Below are the code and all the weights of a small trained network. Each question names an input and a target symbol and asks about switching units off, where a switched-off unit gives its printed mean instead of its output.

import numpy as np


def w(rows, s, z=0):
    codes = np.array(rows[::2]) - 128.0
    scale = np.full(codes.shape[1], s)
    scale[-1] = z or s
    return codes * scale


def f(y):
    return np.maximum(y, 0)


def softmax(a):
    e = np.exp(a - a.max(-1, keepdims=True))
    return e / e.sum(-1, keepdims=True)


def log_softmax(a):
    a = a - a.max(-1, keepdims=True)
    return a - np.log(np.exp(a).sum(-1, keepdims=True))


def net(x, mask):
    ids = ['ΓΘΞΠΦΨαβεζημτω'.index(c) for c in x.split()]
    T = len(ids)
    res = E[ids] + P[:T]
    r = res
    for j in range(2):
        rows = slice(2 * j, 2 * j + 2)
        q, k, v = (r @ M[0][rows].T for M in (Q, K, V))
        z = softmax(np.where(np.tri(T) > 0, q @ k.T / 2**0.5, -1e9)) @ v
        o = O[0][rows]
        res = res + np.where(mask[j], z, o[:, -1]) @ o[:, :-1]
    y = f(res @ A[0][:, :-1].T + A[0][:, -1])
    res = res + np.where(mask[2:26], y, B[0][:, -1]) @ B[0][:, :-1]
    return log_softmax(res[-1] @ U[:, :-1].T + U[:, -1])


Q, K, V, O, A, B = {}, {}, {}, {}, {}, {}
E = w([
[113,128,142],'Γ',
[183,119,19],'Θ',
[28,202,1],'Ξ',
[115,126,137],'Π',
[112,122,139],'Φ',
[157,227,66],'Ψ',
[188,148,143],'α',
[98,117,132],'β',
[140,108,217],'ε',
[233,38,147],'ζ',
[87,22,160],'η',
[82,126,141],'μ',
[115,129,135],'τ',
[111,122,135],'ω',
],0.015)
P = w([
[49,64,139],'0',
[30,44,142],'1',
[34,50,140],'2',
[30,19,138],'3',
[57,34,120],'4',
[46,28,137],'5',
[60,17,117],'6',
[78,7,122],'7',
[87,27,120],'8',
[61,47,121],'9',
[97,50,139],'10',
[115,58,132],'11',
[82,40,124],'12',
],0.0018)
Q[0] = w([
[93,105,89],'head 1',
[224,98,165],'head 1',
[103,134,89],'head 2',
[39,4,238],'head 2',
],0.012)
K[0] = w([
[143,136,82],'head 1',
[148,87,253],'head 1',
[52,152,200],'head 2',
[173,72,200],'head 2',
],0.011)
V[0] = w([
[216,91,8],'head 1',
[203,6,179],'head 1',
[148,1,243],'head 2',
[202,233,252],'head 2',
],0.0085)
O[0] = w([
[168,141,1,144],'head 1',
[131,21,107,160],'head 1',
[247,83,206,253],'head 2',
[146,191,242,42],'head 2',
],0.0088,0.003)
A[0] = w([
[75,173,143,56],'neuron 1',
[60,216,89,83],'neuron 2',
[85,140,84,168],'neuron 3',
[109,152,109,192],'neuron 4',
[48,25,143,97],'neuron 5',
[111,197,148,196],'neuron 6',
[43,181,163,126],'neuron 7',
[162,167,128,117],'neuron 8',
[130,194,77,101],'neuron 9',
[110,142,80,194],'neuron 10',
[160,170,129,153],'neuron 11',
[35,254,72,83],'neuron 12',
[78,45,197,110],'neuron 13',
[110,174,202,146],'neuron 14',
[54,143,108,190],'neuron 15',
[111,173,143,185],'neuron 16',
[105,90,183,118],'neuron 17',
[105,180,91,254],'neuron 18',
[137,155,164,138],'neuron 19',
[107,76,141,142],'neuron 20',
[189,82,51,73],'neuron 21',
[192,151,180,174],'neuron 22',
[131,147,77,99],'neuron 23',
[68,166,191,98],'neuron 24',
],0.01,0.0069)
B[0] = w([
[171,67,50,143],'neuron 1',
[116,98,132,194],'neuron 2',
[178,144,152,211],'neuron 3',
[157,204,103,194],'neuron 4',
[96,164,48,199],'neuron 5',
[186,141,253,182],'neuron 6',
[31,192,96,169],'neuron 7',
[132,79,158,135],'neuron 8',
[69,75,218,183],'neuron 9',
[204,139,134,222],'neuron 10',
[107,118,177,147],'neuron 11',
[122,64,157,225],'neuron 12',
[96,161,97,245],'neuron 13',
[108,149,182,192],'neuron 14',
[153,175,88,214],'neuron 15',
[162,124,181,173],'neuron 16',
[53,135,93,205],'neuron 17',
[177,195,119,253],'neuron 18',
[106,109,156,163],'neuron 19',
[130,174,65,198],'neuron 20',
[95,166,170,222],'neuron 21',
[123,64,124,240],'neuron 22',
[76,92,174,177],'neuron 23',
[71,149,67,159],'neuron 24',
],0.0071,0.0064)
U = w([
[78,142,144,60],'Γ',
[168,227,214,83],'Θ',
[91,144,140,45],'Ξ',
[76,121,126,56],'Π',
[93,133,134,29],'Φ',
[104,135,140,23],'Ψ',
[50,60,93,255],'α',
[214,187,78,251],'β',
[133,37,125,182],'ε',
[2,220,119,52],'ζ',
[191,118,221,22],'η',
[78,146,82,58],'μ',
[100,136,148,30],'τ',
[70,76,213,234],'ω',
],0.0088,0.0047)

Each question gives the input, a string of symbols that net reads in full, and the target symbol t.
The units are the heads (2 rows each of Q, K, V and O) and the neurons (one row each of A and B). Each row of codes is followed by its name. A weight is (code - 128) times the scale printed after its matrix; where a second scale follows, it is the last column's (O, A, B and U).
mask holds one flag per unit, heads first, then neurons. A switched-off unit (its flag False) gives its mean, the last column of its rows in O or B, instead of its output. The means were averaged over made-up inputs and are rounded, as every weight is.
A unit's drop is (log p(t) with every unit on - log p(t) with that unit switched off) / (log p(t) with every unit on - log p(t) with every unit switched off).
The circuit of an input: a set's keep is (log p(t) with only the set's units on - log p(t) with every unit switched off) / (log p(t) with every unit on - log p(t) with every unit switched off). Starting from the 12 units with the biggest drops (on a tie, the unit counted first), units are removed one at a time, each time the one whose removal leaves the highest keep (on an exact tie, the one counted first), for as long as the keep stays at least 0.8.
circuit, biggest first: the units of the circuit, biggest drop first
unit that matters most: the unit with the biggest drop
which heads matter: for each layer, one digit per head in row order, 1 if its drop is at least 0.15 and else 0, layers parted by /
drop when u is switched off: that unit's drop, to one decimal
input ε μ ε ε μ Ξ Θ μ, target Θ: which heads matter : 10
input β τ μ Θ μ Θ μ α Θ μ Γ, target β: unit that matters most : head 2
input Φ ε μ Γ, target ω: circuit, biggest first : head 2; head 1; neuron 18
input Φ ε τ, target ω: circuit, biggest first : head 2; head 1; neuron 18
input Γ α Ψ Ψ α μ, target Θ: circuit, biggest first : head 1; neuron 6; head 2
input Γ μ μ Ψ, target Θ: which heads matter : 10
input μ Ψ Π τ τ, target Θ: which heads matter : 11
input η η η, target α: circuit, biggest first : head 1; neuron 5; neuron 17
input α ε μ, target ω: circuit, biggest first : head 2; neuron 18; neuron 22; head 1
input α α ε Γ, target ω: which heads matter : 01
input μ ε μ ω, target ω: which heads matter : 11
input μ Ψ μ Φ Θ Θ μ μ Γ ε μ Θ β, target β: which heads matter : 10
input μ ω μ Θ μ ε Θ Θ Π Ψ, target Θ: which heads matter : 00
input μ ε ε Γ μ Φ, target ω: which heads matter : 11
input μ ω Θ μ Γ τ, target β: which heads matter : 01
input α ε ε, target ω: which heads matter : 01
input μ τ μ, target ζ: which heads matter : 10
input ε α μ μ α, target ω: which heads matter : 11
input μ Ψ Γ, target Θ: which heads matter : 10
input μ Θ Ξ ε μ Ξ α μ μ Θ Θ Θ ω, target β: unit that matters most : head 1
input ε τ α ε ζ ε α μ α Ψ ε μ, target ω: unit that matters most : head 2
input α Θ η Ψ μ, target β: drop when neuron 12 is switched off : 0.1
input μ η μ Θ μ μ μ Θ Π, target β: drop when head 2 is switched off : 0.2
input μ ε μ Γ Θ μ μ ε ε, target ω: drop when neuron 10 is switched off : 0.0
